Below are the code and all the weights of a small trained network. Each question names an input and a class and asks about switching units off, where a switched-off unit gives its printed mean instead of its output.

import numpy as np


def w(rows, s, z=0):
    codes = np.array(rows[::2]) - 128.0
    scale = np.full(codes.shape[1], s)
    scale[-1] = z or s
    return codes * scale


def f(y):
    return np.maximum(y, 0)


def log_softmax(a):
    a = a - a.max(-1, keepdims=True)
    return a - np.log(np.exp(a).sum(-1, keepdims=True))


def net(x, mask):
    res = np.array(x, float).reshape(1, 7) / 4 @ E
    y = f(res @ A[0][:, :-1].T + A[0][:, -1])
    res = res + np.where(mask, y, B[0][:, -1]) @ B[0][:, :-1]
    return log_softmax(res[-1] @ U[:, :-1].T + U[:, -1])


A, B = {}, {}
E = w([
[44,137,57,104,214,119,175,110],'x0',
[148,177,120,253,120,114,166,151],'x1',
[165,167,54,156,55,121,178,108],'x2',
[126,54,50,126,193,172,139,232],'x3',
[142,172,101,122,203,36,88,169],'x4',
[201,90,151,122,75,74,215,216],'x5',
[108,193,173,126,81,217,179,154],'x6',
],0.0077)
A[0] = w([
[134,22,143,97,134,109,188,187,125],'neuron 0',
[149,105,125,108,104,62,142,126,196],'neuron 1',
[118,144,221,94,149,169,88,173,104],'neuron 2',
[148,91,128,115,115,113,102,128,70],'neuron 3',
[116,141,110,111,173,58,96,100,154],'neuron 4',
[67,144,97,113,148,134,123,5,181],'neuron 5',
[100,161,234,117,153,171,100,131,208],'neuron 6',
[147,102,127,106,149,102,76,145,163],'neuron 7',
[153,70,161,189,112,165,95,155,147],'neuron 8',
[127,59,105,85,180,126,76,162,214],'neuron 9',
[154,67,95,23,63,172,108,118,253],'neuron 10',
[92,198,134,233,128,125,186,105,218],'neuron 11',
[129,114,93,126,128,163,104,86,112],'neuron 12',
[121,102,159,163,217,31,10,106,147],'neuron 13',
[122,174,83,133,70,129,194,66,134],'neuron 14',
[131,19,141,96,143,112,211,174,198],'neuron 15',
[34,103,85,152,228,194,133,168,154],'neuron 16',
[153,50,169,229,63,221,122,135,156],'neuron 17',
[66,139,121,115,150,136,112,28,141],'neuron 18',
],0.012,0.0035)
B[0] = w([
[118,142,155,250,121,126,115,203,214],'neuron 0',
[124,146,179,138,84,133,150,110,182],'neuron 1',
[62,117,193,84,90,170,154,139,180],'neuron 2',
[177,127,134,126,127,172,129,112,150],'neuron 3',
[130,171,122,114,109,125,46,117,197],'neuron 4',
[15,113,70,142,46,145,120,131,235],'neuron 5',
[89,124,201,75,99,166,163,211,205],'neuron 6',
[151,97,136,143,155,74,171,122,178],'neuron 7',
[129,190,123,73,110,78,124,84,186],'neuron 8',
[108,160,134,107,236,222,87,187,219],'neuron 9',
[128,126,191,179,40,60,122,157,219],'neuron 10',
[112,129,183,210,100,87,222,124,230],'neuron 11',
[108,93,115,83,96,22,165,104,162],'neuron 12',
[240,112,73,119,91,54,22,82,251],'neuron 13',
[144,69,174,177,157,138,140,181,199],'neuron 14',
[137,45,144,239,165,94,67,186,224],'neuron 15',
[207,74,35,42,246,89,184,74,243],'neuron 16',
[162,187,181,101,23,105,72,86,229],'neuron 17',
[34,184,87,103,87,203,101,143,219],'neuron 18',
],0.016,0.012)
U = w([
[182,97,191,229,133,98,199,186,213],'0',
[138,77,54,53,239,143,107,141,70],'1',
[141,73,32,112,159,118,166,52,157],'2',
[243,167,144,142,76,63,27,106,182],'3',
[153,191,176,134,103,117,214,107,51],'4',
[190,100,103,130,97,207,123,60,5],'5',
[18,117,146,80,27,128,129,136,203],'6',
[156,125,126,2,143,125,154,108,73],'7',
],0.0077,0.0022)

Each question gives the input, the list of numbers given to net, and the class t.
The units are the neurons (one row each of A and B). Each row of codes is followed by its name. A weight is (code - 128) times the scale printed after its matrix; where a second scale follows, it is the last column's (A, B and U).
mask holds one flag per neuron, in row order. A switched-off neuron (its flag False) gives its mean, the last column of its row in B, instead of its output. The means were averaged over made-up inputs and are rounded, as every weight is.
A unit's drop is (log p(t) with every unit on - log p(t) with that unit switched off) / (log p(t) with every unit on - log p(t) with every unit switched off).
The circuit of an input: a set's keep is (log p(t) with only the set's units on - log p(t) with every unit switched off) / (log p(t) with every unit on - log p(t) with every unit switched off). Starting from the 12 units with the biggest drops (on a tie, the unit counted first), units are removed one at a time, each time the one whose removal leaves the highest keep (on an exact tie, the one counted first), for as long as the keep stays at least 0.8.
units of the circuit, in order: the units of the circuit, biggest drop first
unit that matters most: the unit with the biggest drop
k most important neurons: the k neurons with the biggest drops, biggest first
drop of u: that unit's drop, to one decimal
input [6,2,7,-1,8,-6,-1], class 2: 2 most important neurons -> neuron 16; neuron 17
input [5,-6,-1,6,4,2,6], class 1: units of the circuit, in order -> neuron 16
input [0,-5,-8,5,-5,-2,-1], class 1: 3 most important neurons -> neuron 16; neuron 9; neuron 11
input [0,7,-3,1,1,2,4], class 4: 3 most important neurons -> neuron 15; neuron 0; neuron 14
input [5,-1,-5,2,-4,-8,-8], class 1: 2 most important neurons -> neuron 9; neuron 16
input [8,5,7,-3,-2,0,-2], class 0: 3 most important neurons -> neuron 14; neuron 11; neuron 17
input [-6,5,-7,-3,1,3,1], class 6: 4 most important neurons -> neuron 2; neuron 6; neuron 16; neuron 15
input [7,7,-5,-2,-3,2,-3], class 2: 2 most important neurons -> neuron 16; neuron 10
input [8,3,6,8,3,-2,6], class 2: 2 most important neurons -> neuron 16; neuron 11
input [2,7,5,-8,-4,-4,4], class 6: 4 most important neurons -> neuron 5; neuron 18; neuron 15; neuron 0
input [-1,-4,7,-6,5,3,3], class 0: 2 most important neurons -> neuron 13; neuron 14
input [6,-6,-3,8,5,4,8], class 1: 2 most important neurons -> neuron 16; neuron 9
input [-5,8,-6,-2,4,5,7], class 4: 3 most important neurons -> neuron 5; neuron 11; neuron 18
input [2,-8,2,-3,-4,-3,-8], class 6: unit that matters most -> neuron 5
input [-2,-5,-8,2,-6,7,5], class 0: 2 most important neurons -> neuron 15; neuron 0
input [-5,-4,-2,1,8,-3,6], class 7: 4 most important neurons -> neuron 5; neuron 18; neuron 0; neuron 11
input [5,0,-4,7,8,-6,1], class 1: drop of neuron 0 -> 0.0
input [-8,5,-6,-5,8,6,8], class 6: drop of neuron 6 -> 0.1
input [8,-8,-6,2,-7,4,6], class 0: drop of neuron 10 -> 0.3
input [-2,1,5,-8,1,2,6], class 0: units of the circuit, in order -> neuron 14
input [5,-8,-8,7,-1,-1,0], class 1: drop of neuron 16 -> 0.4
